Rows, each with roughly how far along a hidden order it lies (0 to 12)
[ -5  -9 -23 -30  26  16  -6  -7 -12  12   1   6  -5 -42  -1  45  -5]
3
[-7 -4 -9  1  5  1 -1  1 -3  1 -2  9 25 39 30 24 -1]
7
[ 9  4 12 17 -9  1  3 -3  4 -5  0  3 10 17 11 10  9]
2
[ -4  -4  -6   7  -1   8   2  -2  12   5   6   8   6   3 -21   9  19]
3
[  5  -6 -19 -40   1  10   7   8  12  10   6   9  -3 -14 -15  24  10]
10
[  5 -11 -33 -19  29  13  -2  -8 -14  -7 -23   3   3   3  -1  68  11]
5
[-2 -5 -1 12 20 22  5 -4  6  3 -5 10 10  1 12 49  5]
6
[ 10   2   3   9 -23 -10   5  11  52  10   8   1  -4  -8 -37 -14  13]
8
[ -3  -6 -11 -48 -20  -9  -5  -5   5  -3  -3   0   1   0 -17  -8   1]
6
[ -6   0   1  28   0  -6  -7 -14 -15  -1   2  -3   0  -5 -28 -33  -8]
0
[  1   1  21 100  45  31   7 -14   0  -9  -9  17  29  20   2  13 -17]
4
[  7  -1  -5   0  -6   0   0 -11  -1  -5   0  10  14  13 -31 -10   3]
9
[  8   4   7  41   4   1   2  -8 -16 -13  -5  -1  10  26  -9 -11   1]
3
[ 16   4   7 -36   3  13   1   0 -21  -1  -6  -6 -14 -28  36  40   3]
11
[-18  -1  15  70  14  10   0 -18 -18 -10  -1   1  -3 -25 -26 -34  -6]
0
[ 12   3  22  32   2  28   8 -26 -13 -46 -30   2  18  22  26  32   3]
8
[  3  -6  -9  -8  30  29   9  -5 -10   3  -4  16  13 -22   2  45  -1]
7
[ -6   4  26  35  -9   3  -6 -17  -8  -7   5   2   4 -17 -13 -37 -13]
3
[ 32   7  17  32  -2  36  29  19  34 -10  -1  25  51  63  15   6  -4]
9
[22  7 17 85 19 19 20 24 40 -1 -3  4 19 39 19 12  7]
4
[  9   0   1 -13   5   0 -11 -16 -10   9   9  22  30  19  25  24  -5]
4
[ -6  -1   8  -7 -11   9  10   8  24  -3   0  -1  -3 -17 -20 -24  -6]
0
[  6  -2   6  50  14  24   9 -20  -8 -17  -8   9  11   2 -11  26  13]
10
[  4  -4  -5 -50 -22   0   4  -4 -13 -22 -19 -10 -48 -67 -22  -2   7]
11
[  9   5  12  -3 -16  -2   7   5   2  -9  -8  -7  -4  11   9  -1  10]
12
[  3   4  10  -8 -14  -5   5  11  22   7  10  -3  -5   2   8   4  12]
4
[ -9   1  11  16   1   8   3  -5 -10  -5   0  -5 -17 -43 -24 -33  -8]
2
[ 12   5   6  38  10  -2  -6 -13 -17   3  11  12   9   0 -28 -49 -17]
6
[  9   0  -2   5   0   8   6   2  18   0   1   6   7   3 -30  10  15]
11
[ -9  -8 -17 -27  -7   8  10   9   9  -5  -4   9  20  32  -9   3   3]
7
[  9   0  -4 -28 -15  -1   5  -1  -3 -15 -13  -7 -14 -12 -23  -3   8]
7
[ 10  -1  -6   5  12  19  14  10  12  -5  -9   0   0 -11 -20   1  -3]
7
[ -6  -8 -22 -41 -10   1  10  20  31  -6 -17  -5 -10  -8 -35 -23 -12]
3
[ 22   6  11  -2 -11   8   6 -10 -18 -23 -10  -5   3  12  15   6   7]
7
[ -3  -2   1  -4 -12   6   4  -9 -12 -15 -13  -5  -8 -15 -27 -29  -8]
4
[ -1  -1   5   9  12  14   4  -3   1   0   2  17  23  10 -13  -8  -9]
8
[ -6  -5  -3   2   6  10  -4 -22 -14  -9 -12   4   5   4   6  44  16]
8
[ 9  4 10 50 13 13  6  4  2 -4 -3  6 15 22 14 17  4]
8
[ -9  -1  14   4  -1  19  17  12   4 -17 -14  -7  -9   1  28  33  13]
5
[ 26  10   8 -22 -18 -13   0   1  15  11  14  20  25  25   1  -6   6]
12
[ 17   8  14 100  39   7  -8 -12 -18   7   5  -2 -12 -29  -7   7  -2]
6
[20  3 -3 49 22  6  5 12  3  1 -4  2  6  5 -6 20 10]
10
[ 6 -4 -4 21 15 20  8  6 33  4 -5 15 24  9 -9 20 -7]
1
[ -9  -4  -4  20  -6   6  17  17  21 -11 -11  -7  -3  18 -23 -18   2]
2
[ 15   0  -4 -28   3  13  14  20  48  10   0   3   5   1   3   5  -7]
3
[ 13   7  12 -15 -23  -5   5  12  16  -7  -3  -4  14  44  44   6   5]
11
[  7   4   9 -19  -8  12  11   6  -1  -3   3  -7 -19 -50 -25 -19   6]
9
[  8  -2  -9 -33 -23  -7   1  -6  -1 -12  -7  -3  11  16 -21  -9   2]
9
[ -4   0   0 -37 -10   1   2  -3 -23 -10  -1   2  18  30  29  -2  -7]
9
[ -5   3  17  64   2  -2  -6 -23 -27 -15   0  11  36  57  34   0  -1]
6
[  8   2  -1 -41  -8  -9  -8  -7 -13   1   0   5  21  28  35  11 -12]
5
[ -1   1   0  15   2   6   8   7  -3 -10  -5   4  23  42  -1 -12  -9]
11
[ 10   6  15  -8  15  13   0   3  -8  12  11   5   0 -27  18  12  -7]
5
[ 12   4   8  61  27  15   1 -12 -19  -8 -10   0  -8 -11 -11   2 -10]
6
[18  7 23 78 21 24 19 24 64 12  4  9 16 17 16 12 -2]
7
[ 10   2  11  37   7  19  19  13   2 -21 -16  -3  11  29   2   2   2]
5
[ 20   2   6  32  37  26  -7 -18 -13   7 -12  10   0 -36  13  56 -11]
2
[ -2   0   7   8  -7  10  14   9  15 -17 -22  -5  -3  12  -8  -5  -7]
10
[  9   5  15  16  -8  12  21  21  31 -12 -11  -8   1  23  27  21  15]
11
